Below is a small trained network, with its code and all its weights. Each question gives an input and a class and asks what happens when units are switched off, that is, made to give their printed mean instead of their output.

import numpy as np


def w(rows, s, z=0):
    codes = np.array(rows[::2]) - 128.0
    scale = np.full(codes.shape[1], s)
    scale[-1] = z or s
    return codes * scale


def f(y):
    return np.maximum(y, 0)


def log_softmax(a):
    a = a - a.max(-1, keepdims=True)
    return a - np.log(np.exp(a).sum(-1, keepdims=True))


def net(x, mask):
    res = np.array(x, float).reshape(1, 2) / 4 @ E
    y = f(res @ A[0][:, :-1].T + A[0][:, -1])
    res = res + np.where(mask, y, B[0][:, -1]) @ B[0][:, :-1]
    return log_softmax(res[-1] @ U[:, :-1].T + U[:, -1])


A, B = {}, {}
E = w([
[145,96,205,46,142,162,72,91,5,82],'x0',
[86,247,33,60,91,64,118,126,97,170],'x1',
],0.014)
A[0] = w([
[112,98,81,218,148,106,187,179,228,199,76],'neuron 1',
[71,254,65,75,152,67,99,137,125,118,127],'neuron 2',
[165,187,133,17,67,111,142,132,99,144,129],'neuron 3',
[134,127,85,149,144,79,142,187,218,101,73],'neuron 4',
[171,122,158,41,146,159,127,94,94,71,52],'neuron 5',
[198,99,125,197,148,171,166,145,107,89,255],'neuron 6',
[163,25,151,210,160,218,162,95,143,121,43],'neuron 7',
[104,118,205,50,79,93,93,110,54,137,54],'neuron 8',
[190,150,144,110,171,216,23,98,46,45,154],'neuron 9',
[47,165,48,132,134,113,80,60,69,167,32],'neuron 10',
[161,107,182,122,159,187,166,133,189,28,83],'neuron 11',
],0.0095,0.018)
B[0] = w([
[116,170,92,110,157,211,80,95,183,171,216],'neuron 1',
[186,112,163,171,106,168,163,164,82,155,215],'neuron 2',
[133,55,151,205,91,160,134,153,103,118,185],'neuron 3',
[55,198,163,54,153,160,63,87,176,134,172],'neuron 4',
[66,207,124,56,200,204,93,121,164,146,165],'neuron 5',
[164,70,84,178,102,92,158,123,70,180,254],'neuron 6',
[112,191,219,24,70,224,150,209,60,66,193],'neuron 7',
[92,158,116,103,186,206,102,128,165,127,172],'neuron 8',
[97,167,78,124,159,126,117,80,128,193,235],'neuron 9',
[168,255,195,35,116,214,151,223,115,99,155],'neuron 10',
[165,157,151,103,80,179,161,184,107,109,177],'neuron 11',
],0.013,0.021)
U = w([
[186,153,220,112,68,167,171,224,72,142,63],'0',
[27,173,77,102,216,189,36,40,184,179,93],'1',
[214,41,2,249,93,60,195,53,75,211,252],'2',
[50,80,128,135,133,54,130,79,141,41,102],'3',
[132,128,214,62,104,55,106,56,175,92,101],'4',
[85,88,115,134,158,102,142,75,146,49,106],'5',
[141,128,161,66,153,30,72,97,166,82,101],'6',
],0.0095,0.017)

Each question gives the input, the list of numbers given to net, and the class t.
The units are the neurons (one row each of A and B). Each row of codes is followed by its name. A weight is (code - 128) times the scale printed after its matrix; where a second scale follows, it is the last column's (A, B and U).
mask holds one flag per neuron, in row order. A switched-off neuron (its flag False) gives its mean, the last column of its row in B, instead of its output. The means were averaged over made-up inputs and are rounded, as every weight is.
A unit's drop is (log p(t) with every unit on - log p(t) with that unit switched off) / (log p(t) with every unit on - log p(t) with every unit switched off).
most important unit: the unit with the biggest drop
top k neurons: the k neurons with the biggest drops, biggest first
drop of u: that unit's drop, to one decimal
input [4,-1], class 1: top neuron => [neuron 2]
input [3,1], class 2: top 2 neurons => [neuron 1; neuron 4]
input [8,7], class 1: top 2 neurons => [neuron 8; neuron 9]
input [-3,1], class 2: top 2 neurons => [neuron 7; neuron 5]
input [6,-5], class 1: top 3 neurons => [neuron 9; neuron 5; neuron 2]
input [7,5], class 1: top 2 neurons => [neuron 9; neuron 8]
input [4,3], class 1: top 2 neurons => [neuron 6; neuron 7]
input [-6,6], class 0: top 2 neurons => [neuron 2; neuron 9]
input [4,1], class 1: top 2 neurons => [neuron 6; neuron 2]
input [-7,-6], class 1: top 3 neurons => [neuron 1; neuron 4; neuron 2]
input [4,8], class 0: drop of neuron 8 => 0.0
input [0,-3], class 2: drop of neuron 10 => 0.1
input [-2,3], class 2: drop of neuron 7 => 1.0
input [-3,4], class 0: most important unit => neuron 6
input [-4,5], class 0: drop of neuron 2 => 1.5
